Below is a small trained network, with its code and all its weights. Each question gives an input and a class and asks what happens when units are switched off, that is, made to give their printed mean instead of their output.

import numpy as np


def w(rows, s, z=0):
    codes = np.array(rows[::2]) - 128.0
    scale = np.full(codes.shape[1], s)
    scale[-1] = z or s
    return codes * scale


def f(y):
    return y / 2 * (1 + np.tanh(0.7978845608 * (y + 0.044715 * y**3)))


def log_softmax(a):
    a = a - a.max(-1, keepdims=True)
    return a - np.log(np.exp(a).sum(-1, keepdims=True))


def net(x, mask):
    res = np.array(x, float).reshape(1, 8) / 4 @ E
    y = f(res @ A[0][:, :-1].T + A[0][:, -1])
    res = res + np.where(mask, y, B[0][:, -1]) @ B[0][:, :-1]
    return log_softmax(res[-1] @ U[:, :-1].T + U[:, -1])


A, B = {}, {}
E = w([
[128,128,128],'x0',
[128,127,128],'x1',
[128,129,128],'x2',
[127,128,127],'x3',
[148,47,229],'x4',
[150,245,193],'x5',
[127,128,129],'x6',
[14,153,153],'x7',
],0.012)
A[0] = w([
[139,93,196,138],'neuron 0',
[153,207,150,91],'neuron 1',
[225,126,135,85],'neuron 2',
[73,46,83,39],'neuron 3',
[225,126,85,132],'neuron 4',
[109,103,56,105],'neuron 5',
[124,45,49,11],'neuron 6',
[129,161,81,136],'neuron 7',
[213,109,123,134],'neuron 8',
[125,220,47,140],'neuron 9',
[146,108,200,174],'neuron 10',
[134,190,15,126],'neuron 11',
[136,91,103,50],'neuron 12',
[178,89,91,5],'neuron 13',
[124,154,74,130],'neuron 14',
[211,142,99,82],'neuron 15',
[138,158,56,164],'neuron 16',
[140,65,109,40],'neuron 17',
[161,65,214,146],'neuron 18',
[11,67,124,91],'neuron 19',
[146,199,223,36],'neuron 20',
[18,154,153,118],'neuron 21',
],0.012,0.0021)
B[0] = w([
[95,81,131,198],'neuron 0',
[217,91,34,207],'neuron 1',
[100,185,118,217],'neuron 2',
[181,157,87,233],'neuron 3',
[56,255,147,231],'neuron 4',
[168,74,91,196],'neuron 5',
[154,152,44,237],'neuron 6',
[118,62,109,176],'neuron 7',
[56,195,132,214],'neuron 8',
[121,51,126,251],'neuron 9',
[137,56,158,198],'neuron 10',
[101,50,137,254],'neuron 11',
[146,164,100,158],'neuron 12',
[139,185,132,182],'neuron 13',
[115,77,142,178],'neuron 14',
[102,155,134,206],'neuron 15',
[72,70,205,202],'neuron 16',
[145,141,122,184],'neuron 17',
[104,24,232,239],'neuron 18',
[150,198,131,250],'neuron 19',
[187,134,47,231],'neuron 20',
[99,239,175,233],'neuron 21',
],0.0088,0.0092)
U = w([
[96,54,145,163],'0',
[77,208,137,3],'1',
[248,132,92,202],'2',
],0.017,0.00061)

Each question gives the input, the list of numbers given to net, and the class t.
The units are the neurons (one row each of A and B). Each row of codes is followed by its name. A weight is (code - 128) times the scale printed after its matrix; where a second scale follows, it is the last column's (A, B and U).
mask holds one flag per neuron, in row order. A switched-off neuron (its flag False) gives its mean, the last column of its row in B, instead of its output. The means were averaged over made-up inputs and are rounded, as every weight is.
A unit's drop is (log p(t) with every unit on - log p(t) with that unit switched off) / (log p(t) with every unit on - log p(t) with every unit switched off).
The circuit of an input: a set's keep is (log p(t) with only the set's units on - log p(t) with every unit switched off) / (log p(t) with every unit on - log p(t) with every unit switched off). Starting from the 12 units with the biggest drops (on a tie, the unit counted first), units are removed one at a time, each time the one whose removal leaves the highest keep (on an exact tie, the one counted first), for as long as the keep stays at least 0.8.
units of the circuit, in order: the units of the circuit, biggest drop first
unit that matters most: the unit with the biggest drop
top k neurons: the k neurons with the biggest drops, biggest first
drop when u is switched off: that unit's drop, to one decimal
input [-5,1,-2,3,6,-2,-4,-8], class 1: units of the circuit, in order -> (neuron 4; neuron 8)
input [-8,2,8,2,-6,-4,-5,-8], class 1: unit that matters most -> neuron 4
input [-6,6,-6,-3,1,6,-2,4], class 2: units of the circuit, in order -> (neuron 20; neuron 1)
input [7,7,3,4,2,-4,3,-5], class 1: top 2 neurons -> (neuron 4; neuron 8)
input [-5,-7,-2,5,-6,-1,-1,-6], class 0: top 2 neurons -> (neuron 11; neuron 9)
input [-5,6,-4,-5,-8,-4,8,8], class 0: top 3 neurons -> (neuron 11; neuron 9; neuron 4)
input [0,-1,3,0,1,6,-3,-6], class 1: top 3 neurons -> (neuron 4; neuron 8; neuron 2)
input [0,4,-1,6,5,-3,-2,-6], class 1: units of the circuit, in order -> (neuron 4; neuron 8)
input [-6,3,1,1,3,4,3,-4], class 1: top 2 neurons -> (neuron 8; neuron 2)
input [2,0,-1,1,5,-8,4,-6], class 2: top 2 neurons -> (neuron 6; neuron 3)
input [-3,-6,-3,-1,-1,-2,-5,0], class 2: top 3 neurons -> (neuron 18; neuron 4; neuron 8)
input [-2,4,1,5,8,2,-3,-7], class 0: top 2 neurons -> (neuron 18; neuron 10)
input [5,7,3,-7,-3,-3,-1,-3], class 0: top 2 neurons -> (neuron 21; neuron 19)
input [4,5,2,-8,5,3,8,-4], class 0: units of the circuit, in order -> (neuron 18)
input [-1,3,-7,8,7,-8,1,3], class 2: top 2 neurons -> (neuron 3; neuron 19)
input [5,-1,8,7,4,-2,-7,5], class 1: top 2 neurons -> (neuron 19; neuron 21)
input [-1,7,1,7,-4,8,-6,3], class 2: drop when neuron 1 is switched off -> 0.1
input [6,-6,-5,-1,-1,3,-1,-7], class 1: drop when neuron 15 is switched off -> 0.0
input [2,-4,-4,-8,0,3,8,1], class 2: drop when neuron 4 is switched off -> 0.2
input [-4,4,-4,-1,-6,-2,4,-5], class 0: unit that matters most -> neuron 11
